Below are the code and all the weights of a small trained network. Each question names an input and a target symbol and asks about switching units off, where a switched-off unit gives its printed mean instead of its output.

import numpy as np


def w(rows, s, z=0):
    codes = np.array(rows[::2]) - 128.0
    scale = np.full(codes.shape[1], s)
    scale[-1] = z or s
    return codes * scale


def norm(h):
    return h / np.sqrt((h * h).mean(-1, keepdims=True) + 1e-5)


def f(y):
    return np.maximum(y, 0)


def softmax(a):
    e = np.exp(a - a.max(-1, keepdims=True))
    return e / e.sum(-1, keepdims=True)


def log_softmax(a):
    a = a - a.max(-1, keepdims=True)
    return a - np.log(np.exp(a).sum(-1, keepdims=True))


def net(x, mask):
    ids = ['αβγδεηθλμπστφψω'.index(c) for c in x.split()]
    T = len(ids)
    res = E[ids] + P[:T]
    r = norm(res)
    for j in range(2):
        rows = slice(3 * j, 3 * j + 3)
        q, k, v = (r @ M[0][rows].T for M in (Q, K, V))
        z = softmax(np.where(np.tri(T) > 0, q @ k.T / 3**0.5, -1e9)) @ v
        o = O[0][rows]
        res = res + np.where(mask[j], z, o[:, -1]) @ o[:, :-1]
    y = f(norm(res) @ A[0][:, :-1].T + A[0][:, -1])
    res = res + np.where(mask[2:18], y, B[0][:, -1]) @ B[0][:, :-1]
    return log_softmax(norm(res)[-1] @ U[:, :-1].T + U[:, -1])


Q, K, V, O, A, B = {}, {}, {}, {}, {}, {}
E = w([
[154,155,114,112,125,113,158,120,131],'α',
[132,149,139,153,86,96,115,98,97],'β',
[149,144,102,80,152,149,112,101,143],'γ',
[79,162,138,107,158,97,109,112,115],'δ',
[138,139,139,134,133,118,171,125,135],'ε',
[103,145,145,147,129,121,163,146,111],'η',
[132,123,144,152,129,139,159,131,131],'θ',
[112,135,161,166,125,104,160,118,126],'λ',
[163,143,116,118,121,125,130,102,127],'μ',
[140,140,142,144,122,102,158,108,135],'π',
[46,143,156,94,104,250,89,173,86],'σ',
[130,143,133,148,106,117,132,129,100],'τ',
[96,179,104,95,138,112,146,161,93],'φ',
[139,159,117,121,108,97,123,117,101],'ψ',
[127,129,152,133,135,116,97,77,155],'ω',
],0.022)
P = w([
[109,49,76,100,131,131,113,186,157],'0',
[184,115,120,134,199,134,108,167,74],'1',
[186,131,162,127,157,127,102,202,135],'2',
[189,96,199,76,122,119,107,218,127],'3',
[100,54,96,74,71,163,152,135,107],'4',
[111,103,88,137,117,180,172,89,91],'5',
[178,189,116,163,164,194,127,132,109],'6',
[188,177,214,110,106,156,104,194,192],'7',
[97,47,193,20,67,169,152,107,117],'8',
[66,127,131,94,17,204,153,130,201],'9',
[121,199,93,171,131,255,155,63,106],'10',
[213,152,241,86,135,226,145,152,128],'11',
[158,212,172,130,80,177,147,127,159],'12',
[78,142,159,8,44,184,170,115,195],'13',
],0.0095)
Q[0] = w([
[143,159,162,123,143,139,124,117,108],'head 1',
[111,149,142,106,91,155,149,104,136],'head 1',
[131,125,147,116,126,117,123,156,128],'head 1',
[61,120,48,149,96,138,154,89,152],'head 2',
[147,154,98,209,192,165,105,131,115],'head 2',
[132,251,144,145,127,145,147,93,132],'head 2',
],0.017)
K[0] = w([
[114,121,155,86,106,141,116,128,124],'head 1',
[103,169,142,119,135,177,114,108,123],'head 1',
[116,99,108,111,128,133,141,91,112],'head 1',
[170,243,80,252,192,113,79,179,190],'head 2',
[184,114,207,81,107,56,102,218,168],'head 2',
[100,192,170,98,43,175,122,143,192],'head 2',
],0.011)
V[0] = w([
[157,94,122,86,194,93,113,57,176],'head 1',
[31,147,176,97,183,126,112,147,129],'head 1',
[135,70,161,97,124,247,75,128,145],'head 1',
[130,136,106,171,88,116,49,128,76],'head 2',
[95,64,125,166,170,187,150,186,100],'head 2',
[135,179,78,49,123,130,157,171,104],'head 2',
],0.013)
O[0] = w([
[57,109,113,124,144,103,53,113,200,1],'head 1',
[116,245,174,153,194,76,146,128,146,143],'head 1',
[130,76,72,222,224,207,146,112,95,140],'head 1',
[211,106,189,184,225,135,105,132,71,127],'head 2',
[128,195,59,190,122,173,147,115,97,76],'head 2',
[101,61,81,74,194,53,249,52,98,155],'head 2',
],0.011,0.0065)
A[0] = w([
[185,31,66,115,114,176,159,173,123,95],'neuron 1',
[150,154,160,211,214,187,165,75,78,197],'neuron 2',
[168,192,26,214,166,160,221,69,152,115],'neuron 3',
[74,118,66,117,153,69,189,35,115,97],'neuron 4',
[151,151,166,153,79,131,121,31,138,148],'neuron 5',
[158,123,156,132,150,195,122,66,224,192],'neuron 6',
[50,106,144,123,52,119,2,191,231,2],'neuron 7',
[152,201,110,205,67,181,27,170,164,56],'neuron 8',
[133,53,195,73,64,26,88,190,165,151],'neuron 9',
[44,111,173,143,95,122,135,98,44,138],'neuron 10',
[109,145,170,140,115,148,64,67,13,71],'neuron 11',
[199,29,202,125,214,96,95,150,117,173],'neuron 12',
[176,163,146,139,92,90,196,80,93,89],'neuron 13',
[8,71,29,154,128,126,187,122,160,59],'neuron 14',
[19,124,139,156,98,90,215,128,161,191],'neuron 15',
[136,99,130,243,65,107,128,24,130,104],'neuron 16',
],0.0099,0.0034)
B[0] = w([
[206,114,92,99,150,187,118,115,191,156],'neuron 1',
[125,142,139,73,43,139,89,108,255,254],'neuron 2',
[51,76,177,76,156,113,109,177,103,230],'neuron 3',
[190,162,140,220,166,98,79,140,77,181],'neuron 4',
[150,123,94,150,93,159,142,142,38,164],'neuron 5',
[149,139,173,132,166,116,60,164,79,153],'neuron 6',
[123,128,105,90,113,73,207,190,178,184],'neuron 7',
[212,69,89,195,231,119,159,148,105,158],'neuron 8',
[5,107,68,149,174,157,81,185,190,231],'neuron 9',
[163,164,148,100,168,138,152,121,200,159],'neuron 10',
[213,138,144,165,112,93,196,132,248,162],'neuron 11',
[80,156,158,149,106,196,123,111,12,209],'neuron 12',
[168,114,147,133,175,149,155,121,176,199],'neuron 13',
[197,158,167,181,65,141,57,54,79,155],'neuron 14',
[154,165,128,117,139,195,86,70,125,191],'neuron 15',
[124,34,167,72,112,198,163,135,77,148],'neuron 16',
],0.0087,0.012)
U = w([
[83,110,128,69,81,120,94,174,203,142],'α',
[228,108,167,122,91,164,163,115,140,137],'β',
[126,66,96,86,187,171,29,94,131,91],'γ',
[130,210,176,137,181,94,96,118,170,111],'δ',
[138,63,124,192,182,91,94,206,168,102],'ε',
[101,110,100,169,191,153,195,138,141,2],'η',
[157,99,80,180,149,112,58,73,143,201],'θ',
[98,178,100,128,29,134,125,68,90,165],'λ',
[128,76,76,78,137,95,125,29,161,83],'μ',
[103,11,160,74,172,86,163,156,76,104],'π',
[98,134,19,182,116,207,151,159,59,71],'σ',
[188,144,92,176,94,102,161,215,126,128],'τ',
[122,197,127,67,107,134,189,142,37,96],'φ',
[174,128,74,95,151,63,193,121,101,179],'ψ',
[128,96,193,154,129,143,31,181,83,174],'ω',
],0.012,0.004)

Each question gives the input, a string of symbols that net reads in full, and the target symbol t.
The units are the heads (3 rows each of Q, K, V and O) and the neurons (one row each of A and B). Each row of codes is followed by its name. A weight is (code - 128) times the scale printed after its matrix; where a second scale follows, it is the last column's (O, A, B and U).
mask holds one flag per unit, heads first, then neurons. A switched-off unit (its flag False) gives its mean, the last column of its rows in O or B, instead of its output. The means were averaged over made-up inputs and are rounded, as every weight is.
A unit's drop is (log p(t) with every unit on - log p(t) with that unit switched off) / (log p(t) with every unit on - log p(t) with every unit switched off).
The circuit of an input: a set's keep is (log p(t) with only the set's units on - log p(t) with every unit switched off) / (log p(t) with every unit on - log p(t) with every unit switched off). Starting from the 12 units with the biggest drops (on a tie, the unit counted first), units are removed one at a time, each time the one whose removal leaves the highest keep (on an exact tie, the one counted first), for as long as the keep stays at least 0.8.
units of the circuit, in order: the units of the circuit, biggest drop first
unit that matters most: the unit with the biggest drop
k most important neurons: the k neurons with the biggest drops, biggest first
heads that matter: for each layer, one digit per head in row order, 1 if its drop is at least 0.15 and else 0, layers parted by /
input ω π α β ω ψ, target μ: heads that matter -> 11
input ε β α τ π ψ π π σ σ ε π, target η: heads that matter -> 11
input δ σ π π σ λ, target α: 2 most important neurons -> (neuron 2; neuron 3)
input μ β ψ ψ ω π β π, target ε: 2 most important neurons -> (neuron 8; neuron 7)
input ε σ π γ ε β θ π η, target β: unit that matters most -> head 1
input β ψ β π π ε π ω ψ ψ η, target ε: 2 most important neurons -> (neuron 8; neuron 2)
input γ τ ψ τ, target θ: units of the circuit, in order -> (head 2; head 1; neuron 4; neuron 14)
input β β δ τ τ π β ψ λ τ, target ω: heads that matter -> 01
input ε λ σ π, target π: 4 most important neurons -> (neuron 3; neuron 16; neuron 11; neuron 9)
input α π π α γ ε π μ π β β θ β, target ω: 2 most important neurons -> (neuron 12; neuron 9)
input π ω τ σ π σ δ ψ τ ψ, target δ: 2 most important neurons -> (neuron 2; neuron 4)
input ψ π π π σ τ δ θ θ ε, target δ: heads that matter -> 10
input α π ψ π γ β φ π δ ψ, target ψ: heads that matter -> 01
input σ β λ β π β π ω, target ω: heads that matter -> 10
input ω β ψ π σ σ σ π ψ β σ ε η π, target η: units of the circuit, in order -> (head 1)
input θ γ ε, target σ: heads that matter -> 01
input π π σ σ π β, target η: heads that matter -> 11
input β β ε ε, target ω: units of the circuit, in order -> (head 2; neuron 12)
input θ γ π λ π α π, target τ: heads that matter -> 11
input β β β β ψ ε σ, target β: heads that matter -> 10
input π π π β λ, target α: units of the circuit, in order -> (head 1)
input α α ψ δ ψ β π π β σ ψ, target β: 4 most important neurons -> (neuron 9; neuron 12; neuron 13; neuron 5)
input β γ π π π, target θ: heads that matter -> 11
input ψ ψ λ ψ δ λ β π, target δ: heads that matter -> 10
input τ ψ ψ β λ μ ω π ψ τ, target ε: heads that matter -> 01
